Here is a tiny trained network, its code and every weight. The questions are about switching its units off for an input and a target symbol, where a switched-off unit gives its printed mean instead of its output.

import numpy as np


def w(rows, s, z=0):
    codes = np.array(rows[::2]) - 128.0
    scale = np.full(codes.shape[1], s)
    scale[-1] = z or s
    return codes * scale


def f(y):
    return y / 2 * (1 + np.tanh(0.7978845608 * (y + 0.044715 * y**3)))


def softmax(a):
    e = np.exp(a - a.max(-1, keepdims=True))
    return e / e.sum(-1, keepdims=True)


def log_softmax(a):
    a = a - a.max(-1, keepdims=True)
    return a - np.log(np.exp(a).sum(-1, keepdims=True))


def net(x, mask):
    ids = ['ΓΛΠΩβδζθμτφ'.index(c) for c in x.split()]
    T = len(ids)
    res = E[ids] + P[:T]
    r = res
    for j in range(3):
        rows = slice(4 * j, 4 * j + 4)
        q, k, v = (r @ M[0][rows].T for M in (Q, K, V))
        z = softmax(np.where(np.tri(T) > 0, q @ k.T / 4**0.5, -1e9)) @ v
        o = O[0][rows]
        res = res + np.where(mask[j], z, o[:, -1]) @ o[:, :-1]
    y = f(res @ A[0][:, :-1].T + A[0][:, -1])
    res = res + np.where(mask[3:15], y, B[0][:, -1]) @ B[0][:, :-1]
    return log_softmax(res[-1] @ U[:, :-1].T + U[:, -1])


Q, K, V, O, A, B = {}, {}, {}, {}, {}, {}
E = w([
[220,114,153,113,116,63,86,159,166,119],'Γ',
[248,118,171,117,111,78,100,167,187,125],'Λ',
[208,141,193,128,155,107,82,191,193,110],'Π',
[121,115,87,97,136,165,203,217,77,75],'Ω',
[134,118,178,121,110,65,39,208,141,126],'β',
[125,189,155,83,136,56,98,151,184,128],'δ',
[162,136,60,170,162,229,87,128,136,139],'ζ',
[111,163,174,101,83,125,175,78,33,111],'θ',
[102,109,61,80,130,79,29,104,123,132],'μ',
[105,118,94,241,149,81,172,118,196,142],'τ',
[104,107,135,132,87,161,123,114,202,141],'φ',
],0.012)
P = w([
[177,199,43,207,50,88,79,196,122,61],'0',
[165,184,66,201,65,105,92,182,135,63],'1',
[151,173,83,183,80,108,77,174,148,70],'2',
[152,155,100,160,92,104,93,167,162,80],'3',
[147,144,119,145,100,99,89,161,166,94],'4',
[145,132,135,124,111,101,94,150,168,106],'5',
[134,122,151,116,118,99,99,148,178,122],'6',
[126,112,165,99,131,101,97,142,180,133],'7',
[118,104,175,87,139,101,100,135,183,150],'8',
[113,96,197,78,152,102,103,128,184,161],'9',
[104,83,206,70,160,101,111,122,183,173],'10',
[99,75,225,55,169,104,111,114,188,192],'11',
[107,59,234,47,179,108,110,112,182,200],'12',
[99,44,255,37,190,106,115,98,180,211],'13',
],0.0075)
Q[0] = w([
[175,107,208,117,109,29,70,216,255,138],'head 1',
[111,151,93,144,140,189,174,89,39,112],'head 1',
[163,114,188,120,117,52,71,161,236,163],'head 1',
[127,136,166,104,102,116,150,125,105,118],'head 1',
[80,139,116,178,126,106,102,90,148,156],'head 2',
[148,108,99,203,171,154,175,94,134,146],'head 2',
[118,124,109,143,142,163,213,121,99,117],'head 2',
[59,154,91,186,121,166,193,108,74,103],'head 2',
[147,92,147,123,136,130,127,145,126,134],'head 3',
[157,116,154,111,116,99,85,163,148,126],'head 3',
[194,88,188,70,109,56,27,206,173,130],'head 3',
[136,156,129,107,113,100,97,140,156,120],'head 3',
],0.017)
K[0] = w([
[101,49,135,105,189,139,130,101,140,233],'head 1',
[148,204,119,137,61,112,120,158,105,16],'head 1',
[113,68,138,117,187,141,124,91,144,239],'head 1',
[116,118,236,20,80,65,186,54,14,113],'head 1',
[125,133,115,227,127,91,138,1,215,163],'head 2',
[197,163,90,226,157,67,94,174,173,74],'head 2',
[207,178,74,148,114,114,117,168,110,28],'head 2',
[188,192,58,175,88,133,114,119,134,42],'head 2',
[133,110,188,74,137,83,85,126,138,199],'head 3',
[105,121,146,111,147,122,142,102,138,160],'head 3',
[93,110,173,98,190,108,161,75,148,235],'head 3',
[56,108,140,130,177,139,219,37,138,190],'head 3',
],0.0093)
V[0] = w([
[75,110,1,88,82,127,88,44,81,98],'head 1',
[145,76,218,45,61,128,106,134,153,152],'head 1',
[124,88,184,72,145,16,110,135,128,157],'head 1',
[242,158,197,91,202,125,97,219,96,135],'head 1',
[158,149,115,82,238,75,120,175,109,115],'head 2',
[61,68,185,112,109,64,44,161,140,165],'head 2',
[12,149,65,178,129,153,117,201,142,69],'head 2',
[199,126,112,162,141,159,141,155,246,124],'head 2',
[216,56,141,205,150,119,127,156,156,144],'head 3',
[87,186,136,107,150,94,123,142,164,132],'head 3',
[89,230,72,124,157,111,175,82,128,110],'head 3',
[119,105,103,217,111,147,161,132,132,107],'head 3',
],0.0069)
O[0] = w([
[140,48,126,131,166,54,98,86,179,74,51],'head 1',
[116,164,88,116,73,186,112,122,140,68,184],'head 1',
[200,181,59,116,132,153,93,125,78,96,189],'head 1',
[82,211,75,191,106,122,164,150,96,136,169],'head 1',
[124,124,120,177,254,86,141,115,22,124,146],'head 2',
[147,94,152,130,132,100,183,175,120,54,255],'head 2',
[93,134,119,78,180,233,141,101,131,59,141],'head 2',
[67,104,144,147,50,185,156,83,43,149,193],'head 2',
[94,70,74,108,158,159,162,125,81,173,188],'head 3',
[102,112,198,148,122,126,137,104,115,120,176],'head 3',
[243,173,218,131,115,69,117,132,72,139,69],'head 3',
[184,123,129,73,145,148,154,180,116,155,107],'head 3',
],0.0071,0.0061)
A[0] = w([
[165,72,180,52,121,106,93,121,170,90,151],'neuron 1',
[167,164,106,139,132,98,124,176,113,49,210],'neuron 2',
[140,167,129,185,43,87,126,119,97,158,82],'neuron 3',
[138,164,161,159,111,86,140,171,165,191,147],'neuron 4',
[85,141,159,200,149,126,172,146,104,144,189],'neuron 5',
[102,156,78,108,152,192,120,64,114,152,249],'neuron 6',
[194,114,147,101,254,52,107,133,80,153,1],'neuron 7',
[124,164,155,145,101,138,136,114,78,89,249],'neuron 8',
[152,164,20,145,117,153,108,194,127,146,141],'neuron 9',
[122,94,109,244,154,27,139,127,152,114,104],'neuron 10',
[140,111,97,145,93,126,188,174,129,133,141],'neuron 11',
[50,95,89,100,146,148,173,89,119,113,93],'neuron 12',
],0.01,0.0016)
B[0] = w([
[47,58,172,117,112,173,59,33,141,97,224],'neuron 1',
[149,160,113,41,151,110,152,159,119,59,253],'neuron 2',
[135,168,171,176,6,57,109,49,119,182,171],'neuron 3',
[123,133,193,124,117,110,99,170,194,212,159],'neuron 4',
[81,122,202,149,131,134,169,122,97,128,181],'neuron 5',
[250,176,155,153,119,169,47,55,128,121,163],'neuron 6',
[170,152,131,85,171,97,130,82,1,194,167],'neuron 7',
[185,191,164,169,99,156,178,125,84,67,193],'neuron 8',
[77,99,39,106,187,146,64,151,139,189,237],'neuron 9',
[204,124,70,236,210,36,170,92,207,120,161],'neuron 10',
[38,65,95,98,116,98,197,152,107,134,183],'neuron 11',
[163,131,193,68,101,42,78,106,181,125,171],'neuron 12',
],0.0069,0.0065)
U = w([
[133,109,76,155,100,84,123,103,119,143,8],'Γ',
[89,103,65,136,54,85,122,85,92,203,4],'Λ',
[50,156,150,181,130,159,126,97,64,170,45],'Π',
[226,143,76,213,181,242,34,105,116,171,230],'Ω',
[74,114,53,55,195,179,221,211,94,84,188],'β',
[255,198,191,166,49,133,194,105,64,50,158],'δ',
[96,81,154,223,168,77,248,144,187,155,234],'ζ',
[177,177,118,90,125,70,78,184,222,188,64],'θ',
[179,117,86,132,200,91,104,50,164,60,91],'μ',
[140,109,177,58,176,98,104,85,51,222,108],'τ',
[43,85,187,91,79,184,68,106,196,78,149],'φ',
],0.0061,0.0029)

Each question gives the input, a string of symbols that net reads in full, and the target symbol t.
The units are the heads (4 rows each of Q, K, V and O) and the neurons (one row each of A and B). Each row of codes is followed by its name. A weight is (code - 128) times the scale printed after its matrix; where a second scale follows, it is the last column's (O, A, B and U).
mask holds one flag per unit, heads first, then neurons. A switched-off unit (its flag False) gives its mean, the last column of its rows in O or B, instead of its output. The means were averaged over made-up inputs and are rounded, as every weight is.
A unit's drop is (log p(t) with every unit on - log p(t) with that unit switched off) / (log p(t) with every unit on - log p(t) with every unit switched off).
The circuit of an input: a set's keep is (log p(t) with only the set's units on - log p(t) with every unit switched off) / (log p(t) with every unit on - log p(t) with every unit switched off). Starting from the 12 units with the biggest drops (on a tie, the unit counted first), units are removed one at a time, each time the one whose removal leaves the highest keep (on an exact tie, the one counted first), for as long as the keep stays at least 0.8.
circuit, biggest first: the units of the circuit, biggest drop first
most important unit: the unit with the biggest drop
which heads matter: for each layer, one digit per head in row order, 1 if its drop is at least 0.15 and else 0, layers parted by /
input Λ μ φ τ φ τ ζ μ, target τ: which heads matter : 101
input τ Λ β, target τ: circuit, biggest first : [head 1; head 3; neuron 7]
input φ β φ ζ Λ ζ μ Π μ Γ, target μ: which heads matter : 110
input τ θ Ω ζ Λ, target ζ: which heads matter : 100
input δ Λ φ Λ δ μ, target μ: circuit, biggest first : [head 1; neuron 10; head 3]
input Λ β φ Λ τ θ β θ Λ δ, target θ: which heads matter : 010
input Λ φ Ω Λ τ, target ζ: circuit, biggest first : [head 1; neuron 10]
input φ θ φ Λ β Λ φ μ θ τ Λ, target τ: circuit, biggest first : [neuron 7; head 1; head 3]
input Λ δ φ, target φ: circuit, biggest first : [head 1; head 2]
input β φ ζ θ δ δ φ β φ δ, target φ: circuit, biggest first : [head 1; neuron 1; head 2]
input δ Λ Γ Ω Λ Λ β Λ Ω Λ ζ Γ Ω θ, target δ: circuit, biggest first : [head 1; neuron 8]
input μ τ Λ Π φ Λ, target φ: circuit, biggest first : [head 1; neuron 1]
input Γ Γ φ θ δ δ, target θ: circuit, biggest first : [head 2; neuron 4; head 3]
input ζ φ δ β Λ Λ β δ μ Γ, target μ: circuit, biggest first : [head 1; neuron 10; head 2]
input Ω δ ζ ζ φ β β β Π β θ β, target θ: circuit, biggest first : [head 2; neuron 4]
input δ Λ Π Λ Π δ Λ, target δ: most important unit : head 3
input β Π θ ζ ζ β β τ β ζ β, target ζ: most important unit : head 1
input β Γ θ β, target θ: circuit, biggest first : [head 2; head 3; neuron 4]
input μ Γ θ θ β φ δ δ Π β Λ, target β: which heads matter : 110
input β δ β Ω β Λ β δ δ β, target δ: which heads matter : 101
input Λ φ Π β Π Π φ θ Γ Λ β Γ Λ δ, target δ: circuit, biggest first : [head 1; head 3; neuron 8]
input θ β β τ Π β θ, target φ: circuit, biggest first : [head 1; head 2; neuron 1; neuron 7]
input φ Λ Π, target φ: which heads matter : 110
input θ ζ δ τ Λ, target τ: which heads matter : 101
input Γ τ β β φ Π, target φ: which heads matter : 100
input Λ Γ ζ δ β δ β Λ Λ μ θ, target δ: which heads matter : 100
input Ω θ φ τ Γ, target φ: most important unit : head 2
